Below is a small trained network, with its code and all its weights. Each question gives an input and a class and asks what happens when units are switched off, that is, made to give their printed mean instead of their output.

import numpy as np


def w(rows, s, z=0):
    codes = np.array(rows[::2]) - 128.0
    scale = np.full(codes.shape[1], s)
    scale[-1] = z or s
    return codes * scale


def f(y):
    return y / 2 * (1 + np.tanh(0.7978845608 * (y + 0.044715 * y**3)))


def log_softmax(a):
    a = a - a.max(-1, keepdims=True)
    return a - np.log(np.exp(a).sum(-1, keepdims=True))


def net(x, mask):
    res = np.array(x, float).reshape(1, 7) / 4 @ E
    y = f(res @ A[0][:, :-1].T + A[0][:, -1])
    res = res + np.where(mask, y, B[0][:, -1]) @ B[0][:, :-1]
    return log_softmax(res[-1] @ U[:, :-1].T + U[:, -1])


A, B = {}, {}
E = w([
[46,87,230,202,212,63,107,119,128],'x0',
[145,127,143,110,113,25,139,156,28],'x1',
[111,201,248,149,137,152,145,191,78],'x2',
[197,129,112,156,171,123,32,2,154],'x3',
[167,84,195,31,150,208,183,106,188],'x4',
[141,187,145,55,197,128,100,48,36],'x5',
[203,221,165,188,100,178,38,108,126],'x6',
],0.0068)
A[0] = w([
[75,175,143,158,176,83,62,90,57,193],'n1',
[75,41,65,151,97,67,185,204,178,253],'n2',
[198,202,79,48,74,91,128,147,3,210],'n3',
[54,67,162,41,214,78,242,163,89,146],'n4',
[82,162,233,254,133,75,87,180,69,246],'n5',
[71,223,192,214,192,70,19,117,55,133],'n6',
[102,128,174,132,52,205,208,252,181,203],'n7',
[118,171,161,126,98,245,188,226,183,145],'n8',
[138,174,226,220,133,93,115,152,88,215],'n9',
[79,82,165,40,185,119,208,165,101,221],'n10',
[198,208,99,90,60,93,153,169,10,185],'n11',
[225,160,148,101,139,255,103,63,149,216],'n12',
[152,61,104,126,189,77,85,43,154,241],'n13',
[53,67,192,130,138,46,217,203,115,204],'n14',
],0.0059,0.0044)
B[0] = w([
[99,181,85,135,184,86,109,78,65,197],'n1',
[59,18,74,173,77,103,172,119,165,245],'n2',
[191,168,80,40,56,97,60,157,55,227],'n3',
[27,31,172,31,173,122,185,70,54,214],'n4',
[86,193,201,216,208,2,151,181,128,237],'n5',
[107,239,100,209,215,81,143,54,80,219],'n6',
[94,165,182,147,44,167,226,229,191,229],'n7',
[124,230,194,133,79,216,222,168,173,205],'n8',
[166,199,186,211,172,37,111,154,124,204],'n9',
[41,114,183,42,130,157,169,101,38,211],'n10',
[193,166,106,88,36,79,76,206,51,211],'n11',
[210,181,152,68,167,207,87,69,189,255],'n12',
[158,99,79,102,165,145,82,44,149,226],'n13',
[47,30,200,146,141,81,173,152,102,229],'n14',
],0.0073,0.0082)
U = w([
[95,26,2,203,79,96,121,119,224,176],'0',
[117,121,215,210,123,73,156,216,171,4],'1',
[202,164,81,57,42,87,60,173,39,140],'2',
[227,113,150,68,207,199,36,28,205,144],'3',
[132,219,138,207,232,67,92,90,79,98],'4',
[133,210,149,101,78,233,186,167,188,102],'5',
[47,41,173,44,160,111,172,111,56,124],'6',
],0.0088,0.0048)

Each question gives the input, the list of numbers given to net, and the class t.
The units are the neurons (one row each of A and B). Each row of codes is followed by its name. A weight is (code - 128) times the scale printed after its matrix; where a second scale follows, it is the last column's (A, B and U).
mask holds one flag per neuron, in row order. A switched-off neuron (its flag False) gives its mean, the last column of its row in B, instead of its output. The means were averaged over made-up inputs and are rounded, as every weight is.
A unit's drop is (log p(t) with every unit on - log p(t) with that unit switched off) / (log p(t) with every unit on - log p(t) with every unit switched off).
The circuit of an input: a set's keep is (log p(t) with only the set's units on - log p(t) with every unit switched off) / (log p(t) with every unit on - log p(t) with every unit switched off). Starting from the 12 units with the biggest drops (on a tie, the unit counted first), units are removed one at a time, each time the one whose removal leaves the highest keep (on an exact tie, the one counted first), for as long as the keep stays at least 0.8.
units of the circuit, in order: the units of the circuit, biggest drop first
most important unit: the unit with the biggest drop
top k neurons: the k neurons with the biggest drops, biggest first
drop when u is switched off: that unit's drop, to one decimal
input [-6,7,7,8,8,-3,-4], class 2: top 3 neurons	[n3 n11 n13]
input [-3,-6,-2,-3,-2,8,4], class 3: most important unit	n12
input [0,-2,4,1,2,-3,-1], class 5: units of the circuit, in order	[n8 n7]
input [-5,-1,1,4,-5,4,6], class 2: top 3 neurons	[n3 n11 n5]
input [-1,2,-6,-3,-2,2,0], class 2: units of the circuit, in order	[n3 n14]
input [0,-4,-7,-2,6,1,-2], class 3: units of the circuit, in order	[n14 n13]
input [-4,0,3,5,-2,8,-8], class 2: top 2 neurons	[n3 n14]
input [3,6,8,-8,6,4,7], class 1: top 4 neurons	[n7 n14 n8 n13]
input [-5,-4,6,-5,-5,4,7], class 2: top 3 neurons	[n11 n3 n14]
input [-1,7,7,-4,-6,6,-4], class 4: top 2 neurons	[n6 n5]
input [-2,6,-6,0,-7,6,8], class 2: top 2 neurons	[n3 n11]
input [-5,-4,-5,-4,-6,-7,7], class 5: top 2 neurons	[n8 n7]
input [5,-7,-6,-3,2,-1,3], class 0: drop when n10 is switched off	0.2
input [-3,2,1,1,-6,3,0], class 2: units of the circuit, in order	[n3]
input [-2,4,-4,-7,4,8,2], class 2: drop when n3 is switched off	0.6
